m =
array([[ 0.4,  0.9,  2.2,  0.1, -1.0,  1.4, -0.7, -1.6,  0.7,  0.9],
       [-0.1,  0.0,  1.9,  0.4,  0.3,  1.2,  1.0,  0.5,  0.3,  1.0],
       [-0.2,  0.7, -0.1,  0.0, -0.5, -0.6,  1.0, -1.0, -0.7,  0.7],
       [ 0.9,  0.3, -0.1,  0.9,  1.4,  1.2,  0.5,  1.6,  0.5, -0.6]])
m[0, 0] => 0.4
m[1, 9] => 1.0
m[0, 4] => -1.0
m[3, 9] => -0.6
m[:, 5] => [1.4, 1.2, -0.6, 1.2]
m[:, 9] => [0.9, 1.0, 0.7, -0.6]
m[0, 6] => -0.7
m[2, 2] => -0.1
m[2, 8] => -0.7
m[3] => [0.9, 0.3, -0.1, 0.9, 1.4, 1.2, 0.5, 1.6, 0.5, -0.6]
m[3, 6] => 0.5
m[2] => [-0.2, 0.7, -0.1, 0.0, -0.5, -0.6, 1.0, -1.0, -0.7, 0.7]
m[1, 0] => -0.1
m[:, 8] => [0.7, 0.3, -0.7, 0.5]
m[1, 6] => 1.0
m[2, 5] => -0.6
m[2, 0] => -0.2
m[2, 3] => 0.0
m[0, 9] => 0.9
m[3, 3] => 0.9
m[2, 7] => -1.0
m[0, 8] => 0.7
m[1, 1] => 0.0
m[3, 0] => 0.9
m[2, 6] => 1.0
m[1, 2] => 1.9
m[:, 4] => [-1.0, 0.3, -0.5, 1.4]
m[:, 1] => [0.9, 0.0, 0.7, 0.3]
m[0, 5] => 1.4
m[3, 8] => 0.5

data =
 35  -11  -14   -9  -33  -11  -14  -43    1    9  -11
  1    1    2   -7   30   -5    9   41   -5   -5   -2
 -4    2   -2  -11  -33  -17   22  -53  -40  -25  -23
  2   -7   -9    0   38    2  -16   36   -8   -5    4
 31    0   -1    1    1   -2    1   -6  -16   -5   -3
-28  -29  -35  -23    5  -26  -32    1   -8    5  -26
-21  -14  -18  -17  -14  -19   -5  -26  -14   16  -19
 12   -2    1   -3   15    3   -1   14    3  -11    8
 -1   -5   -7  -11   -4  -13    5   -7  -15   -4  -13
 55   -8  -11   -1  -45   -4  -16  -65    3   17   -4
 16   -8   -5   -3   -4    2  -10  -18    2   -3    6
-58  -11  -14  -20   15  -20    5    5  -31  -17  -21
-72  -16  -18  -26   48  -25    2   59  -26  -25  -25
 30   -6   -3   -2  -14    2   -8  -26    2   -7    5
data[0,0]	35
data[4,3]	1
data[-7,0]	12
data[11,3]	-20
data[11,-5]	5
data[-13,-1]	-2
data[-5,-8]	-1
data[-9,4]	5
data[7]	[12, -2, 1, -3, 15, 3, -1, 14, 3, -11, 8]
data[12,-7]	48
data[:, -6]	[-11, -5, -17, 2, -2, -26, -19, 3, -13, -4, 2, -20, -25, 2]
data[-7,-9]	1
data[:, 7]	[-43, 41, -53, 36, -6, 1, -26, 14, -7, -65, -18, 5, 59, -26]
data[:, -1]	[-11, -2, -23, 4, -3, -26, -19, 8, -13, -4, 6, -21, -25, 5]
data[:, -3]	[1, -5, -40, -8, -16, -8, -14, 3, -15, 3, 2, -31, -26, 2]
data[-9,6]	-32
data[:, 4]	[-33, 30, -33, 38, 1, 5, -14, 15, -4, -45, -4, 15, 48, -14]
data[11,10]	-21
data[12,-8]	-26
data[13,8]	2
data[13]	[30, -6, -3, -2, -14, 2, -8, -26, 2, -7, 5]
data[-3,0]	-58
data[5]	[-28, -29, -35, -23, 5, -26, -32, 1, -8, 5, -26]
data[0,6]	-14
data[2,-9]	-2
data[-11,6]	-16
data[13,-5]	-8
data[-2,9]	-25
data[-4,6]	-10
data[6,6]	-5
data[11,9]	-17
data[-7,5]	3
data[6,-2]	16
data[4,4]	1
data[:, -11]	[35, 1, -4, 2, 31, -28, -21, 12, -1, 55, 16, -58, -72, 30]
